Below are the code and all the weights of a small trained network. Each question names an input and a class and asks about switching units off, where a switched-off unit gives its printed mean instead of its output.

import numpy as np


def w(rows, s, z=0):
    codes = np.array(rows[::2]) - 128.0
    scale = np.full(codes.shape[1], s)
    scale[-1] = z or s
    return codes * scale


def norm(h):
    return h / np.sqrt((h * h).mean(-1, keepdims=True) + 1e-5)


def f(y):
    return np.maximum(y, 0)


def log_softmax(a):
    a = a - a.max(-1, keepdims=True)
    return a - np.log(np.exp(a).sum(-1, keepdims=True))


def net(x, mask):
    res = np.array(x, float).reshape(1, 6) / 4 @ E
    u = 0
    for l in range(3):
        y = f(norm(res) @ A[l][:, :-1].T + A[l][:, -1])
        res = res + np.where(mask[u : u + 3], y, B[l][:, -1]) @ B[l][:, :-1]
        u += 3
    return log_softmax(norm(res)[-1] @ U[:, :-1].T + U[:, -1])


A, B = {}, {}
E = w([
[1,131,85,187,121,55,67,169,165,215,186],'x0',
[187,65,130,30,162,32,89,119,112,254,152],'x1',
[94,84,76,115,198,51,199,163,212,178,216],'x2',
[146,45,6,143,103,112,184,136,156,210,33],'x3',
[130,83,181,181,44,104,111,187,147,62,158],'x4',
[88,112,143,177,122,117,160,12,184,156,116],'x5',
],0.0078)
A[0] = w([
[20,152,32,188,154,164,122,152,137,85,60,2],'L0N1',
[58,160,143,145,90,68,5,124,149,177,166,40],'L0N2',
[120,2,38,158,18,45,195,135,247,169,117,26],'L0N3',
],0.0057,0.0078)
B[0] = w([
[144,216,9,123,152,153,130,122,133,130,126,158],'L0N1',
[103,192,161,171,112,63,47,38,81,199,213,179],'L0N2',
[164,1,76,170,116,29,205,184,136,160,62,254],'L0N3',
],0.0083,0.0052)
A[1] = w([
[172,113,122,11,158,134,137,20,134,189,103,4],'L1N1',
[181,89,113,13,175,131,54,254,59,153,140,1],'L1N2',
[191,104,106,22,173,130,160,37,128,196,106,32],'L1N3',
],0.0069,0.0078)
B[1] = w([
[93,110,150,114,250,156,174,61,68,131,144,211],'L1N1',
[246,239,53,69,12,36,140,172,117,99,170,216],'L1N2',
[131,97,210,55,203,157,162,68,117,179,52,251],'L1N3',
],0.011,0.0033)
A[2] = w([
[66,111,159,114,128,103,8,127,135,204,187,75],'L2N1',
[83,128,172,106,150,135,143,143,198,121,254,1],'L2N2',
[140,109,136,66,178,131,113,110,137,167,77,20],'L2N3',
],0.009,0.0077)
B[2] = w([
[33,127,179,222,94,78,2,83,30,242,176,253],'L2N1',
[110,166,181,105,245,88,180,115,244,30,186,180],'L2N2',
[153,73,196,68,229,194,115,105,116,136,118,189],'L2N3',
],0.0083,0.0043)
U = w([
[99,5,50,199,104,44,218,182,203,220,73,194],'0',
[70,170,181,130,204,83,158,144,196,60,205,1],'1',
[39,221,26,188,125,214,171,144,138,134,73,97],'2',
[216,187,100,35,69,63,137,208,59,133,162,196],'3',
[157,143,213,152,38,215,114,100,82,25,71,40],'4',
[46,160,179,190,92,48,39,115,75,203,207,191],'5',
[178,89,170,39,223,137,182,29,74,195,65,160],'6',
],0.019,0.0055)

Each question gives the input, the list of numbers given to net, and the class t.
The units are the neurons (one row each of A and B). Each row of codes is followed by its name. A weight is (code - 128) times the scale printed after its matrix; where a second scale follows, it is the last column's (A, B and U).
mask holds one flag per neuron, layer by layer. A switched-off neuron (its flag False) gives its mean, the last column of its row in B, instead of its output. The means were averaged over made-up inputs and are rounded, as every weight is.
A unit's drop is (log p(t) with every unit on - log p(t) with that unit switched off) / (log p(t) with every unit on - log p(t) with every unit switched off).
most important unit: the unit with the biggest drop
k most important neurons: the k neurons with the biggest drops, biggest first
top k neurons in layer l: the k neurons of layer l with the biggest drops, biggest first
drop of u: that unit's drop, to one decimal
input [-8,-8,0,8,-2,6], class 2: most important unit : L0N3
input [-2,-6,1,3,-8,1], class 2: top 2 neurons in layer 0 : L0N1, L0N3
input [-7,4,1,-4,-2,-4], class 3: 2 most important neurons : L1N2, L0N2
input [1,-7,1,-2,4,8], class 2: top 2 neurons in layer 1 : L1N1, L1N3
input [3,-6,-2,-7,-4,-2], class 1: top 2 neurons in layer 0 : L0N3, L0N2
input [-6,-8,3,-2,-6,3], class 2: 2 most important neurons : L1N3, L2N3
input [7,8,-1,3,-5,0], class 5: 2 most important neurons : L2N1, L0N2
input [2,6,-4,0,0,2], class 5: 2 most important neurons : L0N2, L2N1
input [6,-1,-1,4,-3,-8], class 3: drop of L1N2 : 0.7
input [-1,2,6,-3,-5,-6], class 3: drop of L1N2 : 3.9
input [-1,-3,-6,-1,-7,-6], class 4: drop of L0N3 : 1.3
